Below are the code and all the weights of a small trained network. Each question names an input and a class and asks about switching units off, where a switched-off unit gives its printed mean instead of its output.

import numpy as np


def w(rows, s, z=0):
    codes = np.array(rows[::2]) - 128.0
    scale = np.full(codes.shape[1], s)
    scale[-1] = z or s
    return codes * scale


def f(y):
    return np.maximum(y, 0)


def log_softmax(a):
    a = a - a.max(-1, keepdims=True)
    return a - np.log(np.exp(a).sum(-1, keepdims=True))


def net(x, mask):
    res = np.array(x, float).reshape(1, 6) / 4 @ E
    y = f(res @ A[0][:, :-1].T + A[0][:, -1])
    res = res + np.where(mask, y, B[0][:, -1]) @ B[0][:, :-1]
    return log_softmax(res[-1] @ U[:, :-1].T + U[:, -1])


A, B = {}, {}
E = w([
[109,7,95,116,136,86,94,176],'x0',
[188,115,93,182,200,74,183,152],'x1',
[211,134,154,64,170,181,176,146],'x2',
[62,136,132,61,143,116,222,135],'x3',
[99,122,200,153,143,99,138,173],'x4',
[143,92,178,164,63,101,203,104],'x5',
],0.013)
A[0] = w([
[174,56,118,113,138,125,157,137,50],'neuron 1',
[124,162,184,111,144,140,230,129,203],'neuron 2',
[116,148,110,140,162,40,221,190,187],'neuron 3',
[105,133,82,103,156,179,56,64,120],'neuron 4',
[195,169,124,213,177,150,100,136,132],'neuron 5',
[120,90,62,64,133,115,220,151,84],'neuron 6',
[156,174,150,78,117,218,122,26,146],'neuron 7',
[84,105,91,77,131,128,16,127,202],'neuron 8',
[205,105,33,183,167,120,138,121,71],'neuron 9',
[130,77,204,151,100,118,115,86,85],'neuron 10',
[44,187,42,105,115,110,59,145,114],'neuron 11',
[110,232,182,131,155,163,186,108,248],'neuron 12',
[162,108,71,187,147,93,73,107,174],'neuron 13',
[104,119,194,172,85,163,111,83,157],'neuron 14',
[150,55,171,34,186,199,36,198,132],'neuron 15',
[50,99,170,193,103,112,126,69,145],'neuron 16',
[76,126,13,135,150,137,58,94,148],'neuron 17',
[110,79,138,184,74,65,102,126,119],'neuron 18',
[98,122,41,67,119,114,167,108,1],'neuron 19',
[166,123,167,45,146,246,134,61,186],'neuron 20',
[80,159,195,153,184,142,153,156,142],'neuron 21',
[172,155,109,234,182,113,123,141,138],'neuron 22',
[82,142,83,128,165,102,118,93,163],'neuron 23',
],0.011,0.0052)
B[0] = w([
[141,94,115,132,120,92,168,173,173],'neuron 1',
[75,183,123,81,162,137,166,89,239],'neuron 2',
[114,119,131,87,211,118,176,36,234],'neuron 3',
[145,104,109,119,77,165,78,105,203],'neuron 4',
[215,136,147,201,176,117,89,149,217],'neuron 5',
[120,64,179,121,140,133,197,132,202],'neuron 6',
[187,186,118,115,45,181,157,102,238],'neuron 7',
[98,56,86,136,107,131,75,142,231],'neuron 8',
[206,73,192,193,146,118,136,149,215],'neuron 9',
[77,149,128,156,93,81,161,162,178],'neuron 10',
[88,55,179,169,148,212,45,60,214],'neuron 11',
[104,216,97,109,166,167,128,53,252],'neuron 12',
[159,82,102,197,136,92,125,126,218],'neuron 13',
[122,169,161,158,59,102,133,158,196],'neuron 14',
[133,124,41,49,107,87,135,244,232],'neuron 15',
[52,162,173,181,79,86,132,133,213],'neuron 16',
[122,47,113,150,128,164,47,68,225],'neuron 17',
[119,134,168,176,117,69,139,158,213],'neuron 18',
[108,57,164,159,115,183,170,137,165],'neuron 19',
[186,187,75,70,50,158,173,169,244],'neuron 20',
[68,182,95,102,172,113,94,153,182],'neuron 21',
[166,136,180,165,204,107,80,118,220],'neuron 22',
[111,113,111,117,125,133,97,45,172],'neuron 23',
],0.011,0.015)
U = w([
[128,91,82,73,145,123,85,237,90],'0',
[72,61,84,155,88,202,25,93,37],'1',
[225,135,114,204,213,76,86,141,160],'2',
[211,229,126,102,56,246,157,101,68],'3',
[96,90,137,96,157,135,231,77,252],'4',
[50,229,124,118,207,146,120,79,28],'5',
[50,156,158,200,47,59,129,116,170],'6',
],0.011,0.0033)

Each question gives the input, the list of numbers given to net, and the class t.
The units are the neurons (one row each of A and B). Each row of codes is followed by its name. A weight is (code - 128) times the scale printed after its matrix; where a second scale follows, it is the last column's (A, B and U).
mask holds one flag per neuron, in row order. A switched-off neuron (its flag False) gives its mean, the last column of its row in B, instead of its output. The means were averaged over made-up inputs and are rounded, as every weight is.
A unit's drop is (log p(t) with every unit on - log p(t) with that unit switched off) / (log p(t) with every unit on - log p(t) with every unit switched off).
The circuit of an input: a set's keep is (log p(t) with only the set's units on - log p(t) with every unit switched off) / (log p(t) with every unit on - log p(t) with every unit switched off). Starting from the 12 units with the biggest drops (on a tie, the unit counted first), units are removed one at a time, each time the one whose removal leaves the highest keep (on an exact tie, the one counted first), for as long as the keep stays at least 0.8.
circuit, biggest first: the units of the circuit, biggest drop first
most important unit: the unit with the biggest drop
top k neurons: the k neurons with the biggest drops, biggest first
drop of u: that unit's drop, to one decimal
input [-7,1,-7,2,-3,-1], class 1: top 4 neurons : (neuron 11; neuron 3; neuron 17; neuron 2)
input [-8,0,3,7,2,5], class 5: most important unit : neuron 2
input [-6,2,-7,-5,4,-1], class 2: top 2 neurons : (neuron 5; neuron 22)
input [7,-6,-5,6,1,3], class 6: top 2 neurons : (neuron 16; neuron 18)
input [-8,7,-7,1,-7,-6], class 1: top 3 neurons : (neuron 11; neuron 17; neuron 23)
input [-3,-7,-4,-5,-5,4], class 6: top 3 neurons : (neuron 14; neuron 16; neuron 10)
input [8,8,-5,6,-2,-4], class 4: top 3 neurons : (neuron 3; neuron 6; neuron 4)
input [1,0,3,8,6,-3], class 5: top 2 neurons : (neuron 21; neuron 12)
input [-4,6,8,5,1,2], class 5: top 3 neurons : (neuron 12; neuron 2; neuron 21)
input [1,7,-5,3,-2,5], class 4: top 2 neurons : (neuron 3; neuron 5)
input [8,8,6,5,5,-5], class 4: top 2 neurons : (neuron 3; neuron 6)
input [7,-2,-2,-6,2,6], class 6: drop of neuron 1 : 0.0
input [7,-6,6,6,-7,3], class 0: drop of neuron 12 : 0.4
input [7,-5,2,0,0,-4], class 0: circuit, biggest first : (neuron 15)
input [-3,3,0,3,-2,1], class 5: drop of neuron 12 : 0.1
